Below is a small trained network, with its code and all its weights. Each question gives an input and a target symbol and asks what happens when units are switched off, that is, made to give their printed mean instead of their output.

import numpy as np


def w(rows, s, z=0):
    codes = np.array(rows[::2]) - 128.0
    scale = np.full(codes.shape[1], s)
    scale[-1] = z or s
    return codes * scale


def f(y):
    return y / 2 * (1 + np.tanh(0.7978845608 * (y + 0.044715 * y**3)))


def softmax(a):
    e = np.exp(a - a.max(-1, keepdims=True))
    return e / e.sum(-1, keepdims=True)


def log_softmax(a):
    a = a - a.max(-1, keepdims=True)
    return a - np.log(np.exp(a).sum(-1, keepdims=True))


def net(x, mask):
    ids = ['ΓΔΘΨαβμπσ'.index(c) for c in x.split()]
    T = len(ids)
    res = E[ids] + P[:T]
    u = 0
    for l in range(2):
        r = res
        for j in range(2):
            rows = slice(2 * j, 2 * j + 2)
            q, k, v = (r @ M[l][rows].T for M in (Q, K, V))
            z = softmax(np.where(np.tri(T) > 0, q @ k.T / 2**0.5, -1e9)) @ v
            o = O[l][rows]
            res = res + np.where(mask[u + j], z, o[:, -1]) @ o[:, :-1]
        u += 2
        y = f(res @ A[l][:, :-1].T + A[l][:, -1])
        res = res + np.where(mask[u : u + 4], y, B[l][:, -1]) @ B[l][:, :-1]
        u += 4
    return log_softmax(res[-1] @ U[:, :-1].T + U[:, -1])


Q, K, V, O, A, B = {}, {}, {}, {}, {}, {}
E = w([
[84,85,125,97,108,101,25,89,120],'Γ',
[197,123,62,43,88,183,134,144,124],'Δ',
[218,161,95,122,143,44,126,61,150],'Θ',
[190,73,115,185,158,159,105,206,88],'Ψ',
[47,125,131,136,126,252,119,106,116],'α',
[16,110,145,67,171,115,69,128,73],'β',
[130,106,70,195,133,131,188,149,199],'μ',
[126,92,86,172,35,132,125,84,91],'π',
[113,208,44,44,88,167,161,146,131],'σ',
],0.019)
P = w([
[147,110,242,65,104,157,156,126,110],'0',
[145,110,182,93,114,142,102,224,162],'1',
[136,121,165,113,125,149,95,227,180],'2',
[133,134,146,124,128,150,101,194,179],'3',
[144,157,123,116,129,134,148,139,105],'4',
[140,154,101,117,126,130,137,142,105],'5',
[141,149,84,124,128,141,128,133,113],'6',
[134,152,66,134,132,152,115,123,129],'7',
[127,144,45,136,137,150,117,125,116],'8',
[128,148,29,143,130,142,104,130,133],'9',
[130,143,16,153,133,153,98,124,129],'10',
[115,154,6,151,138,154,87,100,132],'11',
],0.011)
Q[0] = w([
[140,105,206,132,232,47,86,180,230],'L0H1',
[80,87,182,228,123,118,126,105,109],'L0H1',
[220,207,114,88,137,141,150,163,145],'L0H2',
[128,49,196,176,156,5,146,143,154],'L0H2',
],0.011)
K[0] = w([
[138,97,222,97,112,122,168,126,155],'L0H1',
[70,138,151,71,8,166,111,121,98],'L0H1',
[180,132,148,165,218,92,166,143,127],'L0H2',
[120,127,213,85,92,135,140,138,134],'L0H2',
],0.017)
V[0] = w([
[218,17,191,177,219,147,122,84,92],'L0H1',
[153,136,94,1,216,137,143,86,222],'L0H1',
[72,83,70,151,250,122,211,159,154],'L0H2',
[107,81,121,141,55,97,223,170,125],'L0H2',
],0.0076)
O[0] = w([
[186,221,73,148,190,140,50,91,99,17],'L0H1',
[255,82,153,59,126,135,124,52,182,51],'L0H1',
[129,186,179,45,100,194,216,113,131,4],'L0H2',
[194,176,192,145,136,142,214,153,97,186],'L0H2',
],0.0088,0.0027)
A[0] = w([
[188,160,63,120,65,89,148,173,240,117],'L0N1',
[23,93,253,206,189,164,139,179,218,1],'L0N2',
[145,195,114,14,199,34,170,42,137,92],'L0N3',
[117,31,239,149,101,71,191,140,101,102],'L0N4',
],0.0054,0.0024)
B[0] = w([
[171,118,214,200,159,118,44,78,83,255],'L0N1',
[173,87,137,164,40,92,110,227,21,190],'L0N2',
[105,77,227,166,147,110,85,139,245,207],'L0N3',
[104,154,76,29,157,43,129,164,254,178],'L0N4',
],0.0078,0.0038)
Q[1] = w([
[112,118,195,162,113,205,47,158,194],'L1H1',
[203,159,177,101,213,66,88,98,160],'L1H1',
[87,51,142,188,144,254,84,140,164],'L1H2',
[182,126,133,94,217,99,121,98,120],'L1H2',
],0.0087)
K[1] = w([
[99,133,92,147,110,171,191,2,149],'L1H1',
[164,147,236,106,145,77,96,132,80],'L1H1',
[127,102,61,92,182,128,182,50,69],'L1H2',
[175,133,184,136,131,138,88,104,126],'L1H2',
],0.0085)
V[1] = w([
[184,195,73,165,95,4,151,101,171],'L1H1',
[90,143,253,230,88,136,186,81,149],'L1H1',
[224,118,60,163,72,192,174,129,137],'L1H2',
[146,170,206,153,238,133,177,232,187],'L1H2',
],0.0072)
O[1] = w([
[149,112,134,98,134,93,204,65,2,178],'L1H1',
[45,97,179,111,124,224,83,118,93,158],'L1H1',
[177,173,217,90,30,85,8,158,90,100],'L1H2',
[104,90,10,87,42,212,84,132,99,3],'L1H2',
],0.0095,0.0046)
A[1] = w([
[29,57,95,169,130,32,47,60,143,2],'L1N1',
[142,207,123,171,196,27,166,134,143,26],'L1N2',
[11,117,96,21,167,40,58,132,104,23],'L1N3',
[127,149,107,3,227,226,235,136,221,92],'L1N4',
],0.0046,0.0037)
B[1] = w([
[191,125,130,193,106,228,229,214,99,254],'L1N1',
[254,123,113,30,217,166,146,190,61,188],'L1N2',
[228,207,180,123,63,161,118,111,148,182],'L1N3',
[120,157,92,185,64,131,209,5,116,187],'L1N4',
],0.008,0.0048)
U = w([
[170,141,171,136,195,159,173,148,146,50],'Γ',
[174,179,207,149,122,74,100,123,169,89],'Δ',
[103,86,132,138,194,100,61,3,109,255],'Θ',
[140,232,49,171,130,96,87,101,133,154],'Ψ',
[83,139,185,169,177,127,73,124,218,158],'α',
[111,98,84,183,167,171,148,92,180,80],'β',
[194,166,203,161,80,251,183,116,118,42],'μ',
[78,154,196,218,124,80,159,144,60,165],'π',
[105,65,128,74,109,66,178,144,173,158],'σ',
],0.0043,0.0047)

Each question gives the input, a string of symbols that net reads in full, and the target symbol t.
The units are the heads (2 rows each of Q, K, V and O) and the neurons (one row each of A and B). Each row of codes is followed by its name. A weight is (code - 128) times the scale printed after its matrix; where a second scale follows, it is the last column's (O, A, B and U).
mask holds one flag per unit, layer by layer, with each layer's heads first. A switched-off unit (its flag False) gives its mean, the last column of its rows in O or B, instead of its output. The means were averaged over made-up inputs and are rounded, as every weight is.
A unit's drop is (log p(t) with every unit on - log p(t) with that unit switched off) / (log p(t) with every unit on - log p(t) with every unit switched off).
The circuit of an input: a set's keep is (log p(t) with only the set's units on - log p(t) with every unit switched off) / (log p(t) with every unit on - log p(t) with every unit switched off). Starting from all 12 units, units are removed one at a time, each time the one whose removal leaves the highest keep (on an exact tie, the one counted first), for as long as the keep stays at least 0.8.
circuit, biggest first: the units of the circuit, biggest drop first
k most important neurons of layer l: the k neurons of layer l with the biggest drops, biggest first
heads that matter: for each layer, one digit per head in row order, 1 if its drop is at least 0.15 and else 0, layers parted by /
input Δ Δ μ σ Θ π, target σ: circuit, biggest first => [L0N4, L0H1]
input Δ α Γ, target Δ: circuit, biggest first => [L1H2, L0H1]
input Ψ α μ Γ, target Ψ: circuit, biggest first => [L0H1, L0N2, L1H1, L1H2]
input α Ψ β Γ Ψ σ, target Ψ: circuit, biggest first => [L0H1]
input Θ μ β α β β, target β: circuit, biggest first => [L1H2, L1H1]
input α μ σ β π, target σ: circuit, biggest first => [L0H1, L0N4]
input Θ μ β, target Θ: circuit, biggest first => [L0H1, L1H1]
input μ Θ μ, target μ: 2 most important neurons of layer 0 => [L0N3, L0N4]
input μ μ α, target μ: circuit, biggest first => [L0H2, L1H2]
input π β μ Γ β Δ α, target β: heads that matter => 01 / 11
input π Δ π μ π Ψ α, target π: heads that matter => 10 / 00
input π Ψ β, target π: circuit, biggest first => [L0H1, L0N2]
input π α π Γ, target π: 2 most important neurons of layer 0 => [L0N2, L0N4]
input α π Γ, target α: circuit, biggest first => [L1H1]
input σ σ Ψ, target σ: heads that matter => 10 / 00
input σ Θ μ Θ μ μ α Ψ α α, target α: heads that matter => 00 / 11
input Ψ Θ π Ψ, target Ψ: heads that matter => 10 / 01
input α α μ π π Ψ α Δ Δ Γ Θ, target Θ: circuit, biggest first => [L1H1, L0H1, L0N1, L0N3]
input μ α Γ, target μ: 2 most important neurons of layer 1 => [L1N3, L1N1]
input α β σ σ Ψ μ Δ Ψ Ψ π α, target π: circuit, biggest first => [L0H1, L0N2, L1H2]
input Ψ Ψ Ψ σ π μ Γ β β σ, target μ: most important neuron of layer 0 => [L0N3]
input π σ π Δ μ α, target μ: heads that matter => 01 / 00
input β σ μ, target β: heads that matter => 10 / 01
input Γ Δ Γ, target Γ: heads that matter => 01 / 11
input π μ Γ, target π: heads that matter => 11 / 00
input π μ π μ, target π: heads that matter => 10 / 00
